Below are the code and all the weights of a small trained network. Each question names an input and a target symbol and asks about switching units off, where a switched-off unit gives its printed mean instead of its output.

import numpy as np


def w(rows, s, z=0):
    codes = np.array(rows[::2]) - 128.0
    scale = np.full(codes.shape[1], s)
    scale[-1] = z or s
    return codes * scale


def f(y):
    return np.maximum(y, 0)


def softmax(a):
    e = np.exp(a - a.max(-1, keepdims=True))
    return e / e.sum(-1, keepdims=True)


def log_softmax(a):
    a = a - a.max(-1, keepdims=True)
    return a - np.log(np.exp(a).sum(-1, keepdims=True))


def net(x, mask):
    ids = ['αγδζηθλμπστψ'.index(c) for c in x.split()]
    T = len(ids)
    res = E[ids] + P[:T]
    u = 0
    for l in range(2):
        r = res
        for j in range(2):
            rows = slice(3 * j, 3 * j + 3)
            q, k, v = (r @ M[l][rows].T for M in (Q, K, V))
            z = softmax(np.where(np.tri(T) > 0, q @ k.T / 3**0.5, -1e9)) @ v
            o = O[l][rows]
            res = res + np.where(mask[u + j], z, o[:, -1]) @ o[:, :-1]
        u += 2
        y = f(res @ A[l][:, :-1].T + A[l][:, -1])
        res = res + np.where(mask[u : u + 16], y, B[l][:, -1]) @ B[l][:, :-1]
        u += 16
    return log_softmax(res[-1] @ U[:, :-1].T + U[:, -1])


Q, K, V, O, A, B = {}, {}, {}, {}, {}, {}
E = w([
[123,56,194,154,13,148,182,109,214,119],'α',
[80,147,10,48,99,167,105,157,97,109],'γ',
[38,120,132,126,189,111,235,125,152,210],'δ',
[107,151,217,53,94,192,156,143,99,163],'ζ',
[154,82,185,59,205,235,195,57,201,207],'η',
[187,64,135,12,119,175,61,162,226,75],'θ',
[152,221,24,65,77,193,121,67,196,215],'λ',
[177,55,85,61,151,81,117,127,252,194],'μ',
[140,36,90,125,186,109,201,242,143,57],'π',
[63,141,122,142,84,87,155,202,157,179],'σ',
[124,89,153,221,155,114,20,114,85,137],'τ',
[191,146,80,32,138,161,190,60,87,68],'ψ',
],0.015)
P = w([
[214,126,61,241,130,255,136,207,179,206],'0',
[182,125,92,142,109,152,155,160,118,175],'1',
[148,120,108,116,114,116,148,147,106,163],'2',
[132,115,125,92,121,96,143,125,101,160],'3',
[109,115,134,80,135,97,148,130,106,155],'4',
[96,110,142,70,145,85,147,129,112,140],'5',
[78,109,147,53,155,97,152,123,109,127],'6',
[70,115,148,39,163,83,152,131,112,125],'7',
],0.0081)
Q[0] = w([
[123,112,87,131,142,141,145,155,77,82],'L0H1',
[121,222,121,137,200,150,127,131,78,101],'L0H1',
[221,208,2,121,69,94,107,104,123,91],'L0H1',
[225,188,146,177,99,138,138,163,158,133],'L0H2',
[197,159,244,206,73,140,154,167,177,121],'L0H2',
[28,161,122,194,181,183,107,81,126,106],'L0H2',
],0.0059)
K[0] = w([
[98,137,80,125,103,148,116,83,108,123],'L0H1',
[166,254,151,153,70,141,139,41,181,212],'L0H1',
[102,116,101,54,130,183,221,125,168,92],'L0H1',
[154,235,81,107,98,173,133,127,239,132],'L0H2',
[131,194,107,84,81,171,140,87,183,191],'L0H2',
[216,219,138,178,100,194,89,67,107,136],'L0H2',
],0.0062)
V[0] = w([
[115,102,104,112,119,179,137,96,97,156],'L0H1',
[194,109,140,193,148,139,3,96,19,161],'L0H1',
[156,101,137,214,154,80,96,122,48,105],'L0H1',
[169,94,84,29,91,206,218,154,123,127],'L0H2',
[182,115,154,174,212,168,184,135,62,138],'L0H2',
[134,105,99,158,78,185,4,95,124,168],'L0H2',
],0.0044)
O[0] = w([
[182,132,133,117,134,107,159,159,92,152,159],'L0H1',
[85,223,117,63,171,128,137,126,133,147,69],'L0H1',
[121,206,133,54,169,102,150,85,109,86,30],'L0H1',
[144,70,119,174,138,157,115,184,167,41,255],'L0H2',
[87,93,174,103,170,139,142,114,103,146,100],'L0H2',
[254,149,103,55,127,93,201,183,44,210,151],'L0H2',
],0.0065,0.0048)
A[0] = w([
[113,133,129,110,62,239,180,123,169,127,131],'L0N1',
[154,148,93,192,136,203,189,117,221,166,116],'L0N2',
[114,127,77,85,91,170,82,144,117,107,99],'L0N3',
[141,74,84,167,144,97,85,147,93,105,93],'L0N4',
[129,154,153,53,89,113,114,59,22,62,91],'L0N5',
[166,110,133,209,164,91,53,110,55,137,147],'L0N6',
[64,176,113,99,157,2,101,12,126,110,26],'L0N7',
[9,186,160,160,101,112,185,188,106,200,170],'L0N8',
[105,123,175,85,5,133,180,180,141,106,88],'L0N9',
[88,66,144,189,107,86,113,159,121,126,121],'L0N10',
[95,152,145,122,90,106,164,73,190,50,79],'L0N11',
[117,120,150,179,179,95,50,161,51,167,127],'L0N12',
[56,179,154,44,126,48,102,103,52,97,1],'L0N13',
[217,49,155,191,87,94,62,108,108,76,88],'L0N14',
[65,131,191,87,138,116,81,58,98,111,75],'L0N15',
[97,150,159,164,92,53,123,145,202,139,165],'L0N16',
],0.0069,0.0038)
B[0] = w([
[142,185,185,91,108,52,99,103,118,76,251],'L0N1',
[111,101,124,75,102,60,136,70,99,99,254],'L0N2',
[132,94,101,94,113,140,89,156,96,114,169],'L0N3',
[122,190,114,105,163,140,166,149,147,130,178],'L0N4',
[140,135,140,125,127,28,99,152,80,79,152],'L0N5',
[103,179,138,185,136,142,152,120,212,124,152],'L0N6',
[111,78,154,83,170,34,130,212,160,142,133],'L0N7',
[184,65,161,127,96,73,138,173,98,127,182],'L0N8',
[181,175,131,164,116,124,96,107,156,97,231],'L0N9',
[170,197,75,159,125,100,154,132,128,124,201],'L0N10',
[134,147,90,113,171,68,118,102,146,112,147],'L0N11',
[177,194,119,168,183,130,87,122,244,152,154],'L0N12',
[120,104,151,76,130,2,88,171,138,120,140],'L0N13',
[140,149,98,171,174,223,153,77,177,78,218],'L0N14',
[110,217,154,91,161,102,132,157,127,101,142],'L0N15',
[204,82,94,132,146,96,116,122,103,119,203],'L0N16',
],0.0076,0.0057)
Q[1] = w([
[143,94,163,70,91,108,115,129,114,122],'L1H1',
[108,168,143,217,151,201,123,114,105,153],'L1H1',
[145,111,150,76,104,137,135,116,112,155],'L1H1',
[129,149,123,122,177,151,111,135,122,145],'L1H2',
[119,110,108,90,122,136,150,141,111,86],'L1H2',
[165,91,114,7,135,75,158,145,143,81],'L1H2',
],0.012)
K[1] = w([
[68,189,156,135,140,96,118,141,126,102],'L1H1',
[193,118,94,158,52,129,141,106,117,151],'L1H1',
[89,190,163,90,131,137,151,131,132,138],'L1H1',
[147,100,122,104,126,125,147,131,163,127],'L1H2',
[116,148,127,148,169,118,123,120,137,136],'L1H2',
[87,155,139,175,195,67,8,122,143,177],'L1H2',
],0.011)
V[1] = w([
[148,173,109,163,130,197,143,76,129,174],'L1H1',
[97,103,91,67,109,150,249,122,145,158],'L1H1',
[110,75,120,204,161,88,139,213,141,155],'L1H1',
[128,80,129,68,99,114,139,134,126,75],'L1H2',
[95,107,143,50,124,3,123,167,159,67],'L1H2',
[93,137,121,123,157,100,89,96,127,122],'L1H2',
],0.0063)
O[1] = w([
[27,216,86,47,222,35,137,179,168,97,4],'L1H1',
[56,95,191,152,194,85,25,74,127,156,93],'L1H1',
[77,163,141,162,135,158,151,181,165,149,79],'L1H1',
[154,141,133,39,125,149,186,151,55,227,142],'L1H2',
[208,148,106,160,206,233,145,132,69,253,219],'L1H2',
[145,144,67,143,102,99,150,74,151,115,40],'L1H2',
],0.0064,0.0028)
A[1] = w([
[80,74,151,82,140,72,220,85,45,234,3],'L1N1',
[133,176,206,149,127,150,178,176,63,165,134],'L1N2',
[65,70,31,155,70,148,114,146,112,95,116],'L1N3',
[90,151,178,112,77,97,111,187,44,67,71],'L1N4',
[119,180,83,88,164,177,55,66,175,73,111],'L1N5',
[166,169,152,185,172,123,177,135,100,122,222],'L1N6',
[105,68,108,168,182,99,154,140,195,114,117],'L1N7',
[161,154,153,194,163,230,114,195,106,124,142],'L1N8',
[154,151,73,94,106,106,183,189,160,112,120],'L1N9',
[134,114,128,227,107,55,185,187,122,120,110],'L1N10',
[168,146,109,148,198,167,207,98,47,147,119],'L1N11',
[124,109,175,100,156,234,175,129,125,99,156],'L1N12',
[141,198,176,76,81,148,113,79,101,214,115],'L1N13',
[75,166,114,73,164,164,63,199,18,180,129],'L1N14',
[2,165,96,239,112,105,117,94,145,73,18],'L1N15',
[1,78,154,222,80,111,48,100,99,140,19],'L1N16',
],0.0081,0.0049)
B[1] = w([
[79,152,162,172,129,254,102,114,176,62,155],'L1N1',
[92,76,157,147,106,82,203,149,98,152,195],'L1N2',
[149,206,178,214,140,166,166,106,123,98,184],'L1N3',
[179,125,53,161,147,181,196,100,184,159,189],'L1N4',
[73,97,74,135,102,156,122,164,60,93,193],'L1N5',
[116,78,107,113,75,82,138,111,156,101,218],'L1N6',
[144,172,96,134,117,147,200,109,64,156,248],'L1N7',
[89,152,92,99,110,130,118,210,177,81,215],'L1N8',
[102,148,152,165,187,149,74,147,144,152,255],'L1N9',
[71,125,100,128,100,155,15,90,121,160,209],'L1N10',
[20,136,85,120,195,70,107,68,125,46,202],'L1N11',
[168,164,196,69,138,70,115,181,147,124,189],'L1N12',
[54,216,143,100,77,131,165,93,181,163,200],'L1N13',
[187,177,200,204,179,131,79,109,67,154,172],'L1N14',
[64,74,163,81,172,178,216,184,101,184,170],'L1N15',
[145,117,221,34,193,159,101,54,120,116,139],'L1N16',
],0.0078,0.0071)
U = w([
[176,190,148,234,80,97,90,40,225,35,98],'α',
[145,235,154,189,167,209,87,146,20,112,207],'γ',
[23,80,131,182,128,232,192,108,65,101,99],'δ',
[118,174,185,85,88,114,240,202,86,139,180],'ζ',
[104,188,246,80,220,189,90,79,230,115,42],'η',
[125,127,137,31,135,196,12,217,191,100,4],'θ',
[72,248,40,29,56,214,75,54,109,183,28],'λ',
[198,80,49,101,246,180,179,114,185,241,207],'μ',
[29,244,38,154,177,108,144,177,226,61,154],'π',
[59,83,89,122,65,71,4,198,68,164,116],'σ',
[118,207,202,143,216,6,67,126,172,156,74],'τ',
[90,137,121,13,187,16,77,90,3,48,221],'ψ',
],0.0051,0.0032)

Each question gives the input, a string of symbols that net reads in full, and the target symbol t.
The units are the heads (3 rows each of Q, K, V and O) and the neurons (one row each of A and B). Each row of codes is followed by its name. A weight is (code - 128) times the scale printed after its matrix; where a second scale follows, it is the last column's (O, A, B and U).
mask holds one flag per unit, layer by layer, with each layer's heads first. A switched-off unit (its flag False) gives its mean, the last column of its rows in O or B, instead of its output. The means were averaged over made-up inputs and are rounded, as every weight is.
A unit's drop is (log p(t) with every unit on - log p(t) with that unit switched off) / (log p(t) with every unit on - log p(t) with every unit switched off).
The circuit of an input: a set's keep is (log p(t) with only the set's units on - log p(t) with every unit switched off) / (log p(t) with every unit on - log p(t) with every unit switched off). Starting from the 12 units with the biggest drops (on a tie, the unit counted first), units are removed one at a time, each time the one whose removal leaves the highest keep (on an exact tie, the one counted first), for as long as the keep stays at least 0.8.
circuit, biggest first: the units of the circuit, biggest drop first
unit that matters most: the unit with the biggest drop
k most important neurons: the k neurons with the biggest drops, biggest first
which heads matter: for each layer, one digit per head in row order, 1 if its drop is at least 0.15 and else 0, layers parted by /
drop when u is switched off: that unit's drop, to one decimal
input μ ζ τ γ, target π: which heads matter => 00 / 11
input μ μ τ μ ψ μ, target π: circuit, biggest first => [L1H1 L1H2 L0N12 L0N6]
input α γ μ ζ ζ ζ μ α, target α: unit that matters most => L0N9
input μ μ μ τ δ, target η: circuit, biggest first => [L0H1 L1H1 L1N1 L0H2]
input μ ζ τ θ, target π: circuit, biggest first => [L1H2 L1H1 L0N12 L0N6]
input μ τ ζ ψ μ ψ, target α: which heads matter => 10 / 11
input τ γ μ μ ψ γ, target π: circuit, biggest first => [L1H2 L0H1 L1H1 L0N12]
input μ τ μ α ζ δ γ ψ, target η: 2 most important neurons => [L0N7 L1N16]
input ψ τ λ ψ, target π: circuit, biggest first => [L1H1 L1H2 L0N12 L0N6]
input μ α α μ ζ γ, target γ: 2 most important neurons => [L1N14 L1N3]
input μ σ α μ α τ δ μ, target η: 2 most important neurons => [L1N16 L0N7]
input τ α μ μ λ, target π: which heads matter => 10 / 11
input μ α δ, target δ: 2 most important neurons => [L1N1 L0N8]
input μ τ α π ψ, target δ: which heads matter => 01 / 01
input ζ δ ψ μ μ σ, target σ: unit that matters most => L1N10
input μ α τ λ, target π: which heads matter => 00 / 11
input τ α ζ θ, target α: which heads matter => 10 / 11
input μ η γ ζ, target ζ: which heads matter => 00 / 00
input τ ζ μ ψ, target α: which heads matter => 11 / 11
input μ γ τ α π μ η α, target ψ: 2 most important neurons => [L1N16 L1N15]
input ζ τ μ ζ μ α α, target α: which heads matter => 10 / 10
input ζ τ ζ ζ π μ, target δ: most important neuron => [L1N15]
input μ τ γ η, target ψ: which heads matter => 00 / 01
input μ σ θ τ γ ψ μ π, target δ: which heads matter => 00 / 01
input α α ψ, target ψ: 2 most important neurons => [L1N11 L0N2]
input μ τ π τ, target τ: 3 most important neurons => [L0N12 L0N6 L0N2]
input μ μ γ σ ψ, target ψ: unit that matters most => L1N11
input τ α ζ θ ζ γ μ θ, target α: drop when L1H2 is switched off => 1.2
input ζ ψ τ θ μ ψ, target π: drop when L1H1 is switched off => 0.6
input ζ τ τ, target τ: drop when L0N2 is switched off => 0.1
